Below is a small trained network, with its code and all its weights. Each question gives an input and a class and asks what happens when units are switched off, that is, made to give their printed mean instead of their output.

import numpy as np


def w(rows, s, z=0):
    codes = np.array(rows[::2]) - 128.0
    scale = np.full(codes.shape[1], s)
    scale[-1] = z or s
    return codes * scale


def f(y):
    return np.maximum(y, 0)


def log_softmax(a):
    a = a - a.max(-1, keepdims=True)
    return a - np.log(np.exp(a).sum(-1, keepdims=True))


def net(x, mask):
    res = np.array(x, float).reshape(1, 7) / 4 @ E
    y = f(res @ A[0][:, :-1].T + A[0][:, -1])
    res = res + np.where(mask, y, B[0][:, -1]) @ B[0][:, :-1]
    return log_softmax(res[-1] @ U[:, :-1].T + U[:, -1])


A, B = {}, {}
E = w([
[142,164,128,119,119,134,60,144,127,149,49,202],'x0',
[107,129,160,75,108,32,187,83,83,122,150,114],'x1',
[3,111,179,90,202,201,123,70,148,40,150,125],'x2',
[151,37,120,61,123,157,123,168,187,119,82,211],'x3',
[156,83,61,230,167,70,142,116,145,40,88,86],'x4',
[212,147,194,137,165,114,174,60,160,142,177,130],'x5',
[161,51,70,148,192,168,99,129,34,178,106,115],'x6',
],0.0068)
A[0] = w([
[199,39,88,149,218,72,172,92,111,126,123,107,198],'neuron 0',
[179,157,84,156,39,103,91,228,128,173,92,144,136],'neuron 1',
[113,180,162,163,142,101,152,73,216,38,132,144,254],'neuron 2',
[130,212,225,87,105,129,159,74,99,174,220,99,210],'neuron 3',
[78,132,152,90,161,231,63,128,135,140,97,191,233],'neuron 4',
[33,104,143,51,84,147,162,166,187,57,119,195,184],'neuron 5',
[169,167,177,112,88,180,120,146,177,200,171,142,209],'neuron 6',
[171,113,78,220,189,117,126,102,186,56,95,103,131],'neuron 7',
[114,151,119,183,146,71,175,68,97,79,169,12,230],'neuron 8',
[106,130,100,113,174,193,1,148,82,158,50,166,141],'neuron 9',
[167,163,91,152,45,116,95,229,130,163,89,146,136],'neuron 10',
[203,90,120,96,87,97,141,166,120,203,83,180,238],'neuron 11',
[176,132,90,138,49,111,91,217,123,193,72,155,148],'neuron 12',
[112,176,134,133,76,42,159,91,36,146,152,72,186],'neuron 13',
[107,66,46,142,187,198,66,158,63,137,100,100,192],'neuron 14',
[116,64,48,195,182,191,87,159,93,115,121,75,197],'neuron 15',
],0.006,0.0029)
B[0] = w([
[210,46,142,134,159,109,202,100,83,90,139,131,222],'neuron 0',
[172,182,10,145,22,52,106,233,203,169,70,163,222],'neuron 1',
[146,179,211,142,139,82,71,58,180,83,97,80,233],'neuron 2',
[83,206,170,51,131,148,177,60,134,226,217,138,255],'neuron 3',
[62,154,179,97,183,202,38,133,115,124,83,168,247],'neuron 4',
[33,58,207,26,67,126,38,128,190,57,84,65,240],'neuron 5',
[151,163,131,80,121,178,127,123,202,201,174,171,210],'neuron 6',
[230,134,137,227,173,111,128,124,149,48,114,93,203],'neuron 7',
[121,157,113,184,147,51,195,96,100,105,170,3,251],'neuron 8',
[83,153,121,161,174,161,66,178,57,129,33,221,227],'neuron 9',
[153,188,35,154,49,88,92,218,192,159,82,160,214],'neuron 10',
[211,100,82,52,85,91,148,135,140,208,87,253,230],'neuron 11',
[179,141,32,125,52,74,109,218,172,188,58,205,226],'neuron 12',
[81,171,82,118,85,13,178,109,56,166,139,99,222],'neuron 13',
[62,67,56,182,178,200,128,237,41,131,116,126,232],'neuron 14',
[107,79,65,216,160,185,163,217,106,88,142,99,227],'neuron 15',
],0.0062,0.0074)
U = w([
[51,81,192,58,74,129,58,109,199,37,95,88,246],'0',
[55,119,115,149,189,210,52,173,46,123,62,183,114],'1',
[210,156,158,216,179,94,133,78,157,46,119,84,36],'2',
[138,165,184,76,149,254,128,90,195,215,213,182,173],'3',
[56,206,131,114,95,60,184,75,65,182,191,80,118],'4',
[125,23,69,182,153,162,197,179,78,96,178,62,2],'5',
[181,159,47,137,13,82,101,204,190,170,76,182,121],'6',
[223,19,136,66,134,88,179,79,58,164,103,221,220],'7',
],0.0069,0.00089)

Each question gives the input, the list of numbers given to net, and the class t.
The units are the neurons (one row each of A and B). Each row of codes is followed by its name. A weight is (code - 128) times the scale printed after its matrix; where a second scale follows, it is the last column's (A, B and U).
mask holds one flag per neuron, in row order. A switched-off neuron (its flag False) gives its mean, the last column of its row in B, instead of its output. The means were averaged over made-up inputs and are rounded, as every weight is.
A unit's drop is (log p(t) with every unit on - log p(t) with that unit switched off) / (log p(t) with every unit on - log p(t) with every unit switched off).
The circuit of an input: a set's keep is (log p(t) with only the set's units on - log p(t) with every unit switched off) / (log p(t) with every unit on - log p(t) with every unit switched off). Starting from the 12 units with the biggest drops (on a tie, the unit counted first), units are removed one at a time, each time the one whose removal leaves the highest keep (on an exact tie, the one counted first), for as long as the keep stays at least 0.8.
units of the circuit, in order: the units of the circuit, biggest drop first
k most important neurons: the k neurons with the biggest drops, biggest first
drop when u is switched off: that unit's drop, to one decimal
input [-5,8,-6,7,4,8,-7], class 7: units of the circuit, in order => [neuron 0]
input [-5,5,2,4,-8,1,1], class 3: units of the circuit, in order => [neuron 3; neuron 8]
input [3,-5,3,8,-3,4,-2], class 0: 2 most important neurons => [neuron 5; neuron 3]
input [-8,1,-2,3,1,6,-6], class 4: units of the circuit, in order => [neuron 3; neuron 8]
input [2,-3,2,4,4,7,-7], class 0: 2 most important neurons => [neuron 5; neuron 8]
input [8,-1,3,-4,-8,-7,-7], class 0: 2 most important neurons => [neuron 5; neuron 14]
input [-4,3,-3,5,3,0,3], class 7: units of the circuit, in order => [neuron 0; neuron 10]
input [4,4,0,7,4,7,-4], class 7: 3 most important neurons => [neuron 11; neuron 8; neuron 4]
input [-4,8,-5,6,2,6,-4], class 7: 2 most important neurons => [neuron 11; neuron 0]
input [-6,1,-5,-7,2,-5,3], class 5: 2 most important neurons => [neuron 15; neuron 3]
input [-6,2,0,4,0,7,-3], class 4: 2 most important neurons => [neuron 3; neuron 4]
input [1,0,2,7,-3,8,-4], class 3: 2 most important neurons => [neuron 6; neuron 3]
input [4,-1,6,3,8,6,5], class 2: 2 most important neurons => [neuron 7; neuron 2]
input [-7,7,-8,-3,4,-3,7], class 5: 2 most important neurons => [neuron 0; neuron 8]
input [0,-8,-1,-5,7,4,5], class 5: 2 most important neurons => [neuron 15; neuron 14]
input [-7,1,-1,8,6,-8,-5], class 0: drop when neuron 5 is switched off => 0.5
input [-5,-1,-5,5,3,8,-4], class 2: drop when neuron 2 is switched off => 0.2
input [-4,4,3,4,4,3,-2], class 2: drop when neuron 0 is switched off => 0.1
input [-8,7,-8,-3,7,-5,4], class 5: most important neuron => [neuron 0]
